Below are the code and all the weights of a small trained network. Each question names an input and a target symbol and asks about switching units off, where a switched-off unit gives its printed mean instead of its output.

import numpy as np


def w(rows, s, z=0):
    codes = np.array(rows[::2]) - 128.0
    scale = np.full(codes.shape[1], s)
    scale[-1] = z or s
    return codes * scale


def norm(h):
    return h / np.sqrt((h * h).mean(-1, keepdims=True) + 1e-5)


def f(y):
    return np.maximum(y, 0)


def softmax(a):
    e = np.exp(a - a.max(-1, keepdims=True))
    return e / e.sum(-1, keepdims=True)


def log_softmax(a):
    a = a - a.max(-1, keepdims=True)
    return a - np.log(np.exp(a).sum(-1, keepdims=True))


def net(x, mask):
    ids = ['ΘΛΠΨαβγδεζημξστω'.index(c) for c in x.split()]
    T = len(ids)
    res = E[ids] + P[:T]
    r = norm(res)
    for j in range(3):
        rows = slice(3 * j, 3 * j + 3)
        q, k, v = (r @ M[0][rows].T for M in (Q, K, V))
        z = softmax(np.where(np.tri(T) > 0, q @ k.T / 3**0.5, -1e9)) @ v
        o = O[0][rows]
        res = res + np.where(mask[j], z, o[:, -1]) @ o[:, :-1]
    y = f(norm(res) @ A[0][:, :-1].T + A[0][:, -1])
    res = res + np.where(mask[3:7], y, B[0][:, -1]) @ B[0][:, :-1]
    return log_softmax(norm(res)[-1] @ U[:, :-1].T + U[:, -1])


Q, K, V, O, A, B = {}, {}, {}, {}, {}, {}
E = w([
[97,115,79],'Θ',
[132,133,170],'Λ',
[127,118,163],'Π',
[67,110,44],'Ψ',
[130,125,164],'α',
[125,132,36],'β',
[91,100,158],'γ',
[79,111,78],'δ',
[128,124,168],'ε',
[183,84,210],'ζ',
[189,122,110],'η',
[162,138,134],'μ',
[108,250,64],'ξ',
[211,123,174],'σ',
[120,48,129],'τ',
[173,125,95],'ω',
],0.013)
P = w([
[60,120,248],'0',
[88,127,168],'1',
[100,117,152],'2',
[118,119,119],'3',
[127,112,96],'4',
[121,96,55],'5',
],0.0015)
Q[0] = w([
[81,121,180],'head 0',
[65,84,165],'head 0',
[125,82,163],'head 0',
[110,98,225],'head 1',
[77,219,2],'head 1',
[110,170,152],'head 1',
[73,82,190],'head 2',
[140,91,198],'head 2',
[138,204,168],'head 2',
],0.0082)
K[0] = w([
[179,191,102],'head 0',
[194,145,53],'head 0',
[162,160,51],'head 0',
[99,156,254],'head 1',
[173,218,20],'head 1',
[102,210,120],'head 1',
[204,170,39],'head 2',
[135,152,111],'head 2',
[52,232,87],'head 2',
],0.0064)
V[0] = w([
[180,91,175],'head 0',
[134,218,127],'head 0',
[102,56,153],'head 0',
[94,163,137],'head 1',
[212,117,71],'head 1',
[176,167,18],'head 1',
[254,234,31],'head 2',
[121,73,80],'head 2',
[209,45,117],'head 2',
],0.0057)
O[0] = w([
[167,115,137,147],'head 0',
[149,174,3,82],'head 0',
[83,89,182,177],'head 0',
[160,188,112,126],'head 1',
[143,35,125,59],'head 1',
[151,7,109,2],'head 1',
[208,113,71,3],'head 2',
[109,36,133,138],'head 2',
[192,33,241,149],'head 2',
],0.0044,0.0029)
A[0] = w([
[121,235,244,116],'neuron 0',
[83,171,66,252],'neuron 1',
[164,197,117,116],'neuron 2',
[2,167,81,63],'neuron 3',
],0.006,0.0039)
B[0] = w([
[132,47,61,253],'neuron 0',
[213,90,69,224],'neuron 1',
[129,64,51,152],'neuron 2',
[211,254,181,178],'neuron 3',
],0.005,0.0054)
U = w([
[98,146,64,12],'Θ',
[145,197,171,4],'Λ',
[34,149,200,231],'Π',
[131,156,102,4],'Ψ',
[106,160,176,8],'α',
[153,30,43,252],'β',
[97,162,166,68],'γ',
[26,219,62,138],'δ',
[106,159,166,4],'ε',
[193,72,216,72],'ζ',
[219,35,163,114],'η',
[192,32,93,88],'μ',
[168,189,42,155],'ξ',
[255,161,178,89],'σ',
[46,20,201,245],'τ',
[202,7,133,102],'ω',
],0.0077,0.0043)

Each question gives the input, a string of symbols that net reads in full, and the target symbol t.
The units are the heads (3 rows each of Q, K, V and O) and the neurons (one row each of A and B). Each row of codes is followed by its name. A weight is (code - 128) times the scale printed after its matrix; where a second scale follows, it is the last column's (O, A, B and U).
mask holds one flag per unit, heads first, then neurons. A switched-off unit (its flag False) gives its mean, the last column of its rows in O or B, instead of its output. The means were averaged over made-up inputs and are rounded, as every weight is.
A unit's drop is (log p(t) with every unit on - log p(t) with that unit switched off) / (log p(t) with every unit on - log p(t) with every unit switched off).
The circuit of an input: a set's keep is (log p(t) with only the set's units on - log p(t) with every unit switched off) / (log p(t) with every unit on - log p(t) with every unit switched off). Starting from all 7 units, units are removed one at a time, each time the one whose removal leaves the highest keep (on an exact tie, the one counted first), for as long as the keep stays at least 0.8.
circuit, biggest first: the units of the circuit, biggest drop first
most important unit: the unit with the biggest drop
top k neurons: the k neurons with the biggest drops, biggest first
which heads matter: for each layer, one digit per head in row order, 1 if its drop is at least 0.15 and else 0, layers parted by /
drop when u is switched off: that unit's drop, to one decimal
input γ τ Θ μ, target τ: top 3 neurons	neuron 1; neuron 3; neuron 0
input β γ δ τ Λ, target τ: most important unit	neuron 3
input γ Θ Π, target Π: which heads matter	010
input Λ Π γ α Π, target Π: which heads matter	011
input δ τ Θ, target τ: circuit, biggest first	head 2; head 0
input Π Π β Π Π, target β: circuit, biggest first	neuron 0; head 1; neuron 3; head 2
input ζ τ δ, target τ: circuit, biggest first	head 2; head 0
input δ β Π Θ Π Π, target β: circuit, biggest first	neuron 0; head 1; head 2
input δ β ε, target β: which heads matter	011
input Π τ τ Λ δ, target τ: which heads matter	111
input β Π β Π α, target β: top 3 neurons	neuron 0; neuron 3; neuron 2
input γ δ Π τ Π μ, target τ: top 3 neurons	neuron 1; neuron 3; neuron 0
input γ Λ τ Θ, target τ: drop when head 2 is switched off	1.0
input δ β α, target β: drop when neuron 0 is switched off	1.0
input ζ Π β δ ε, target β: drop when head 0 is switched off	0.1
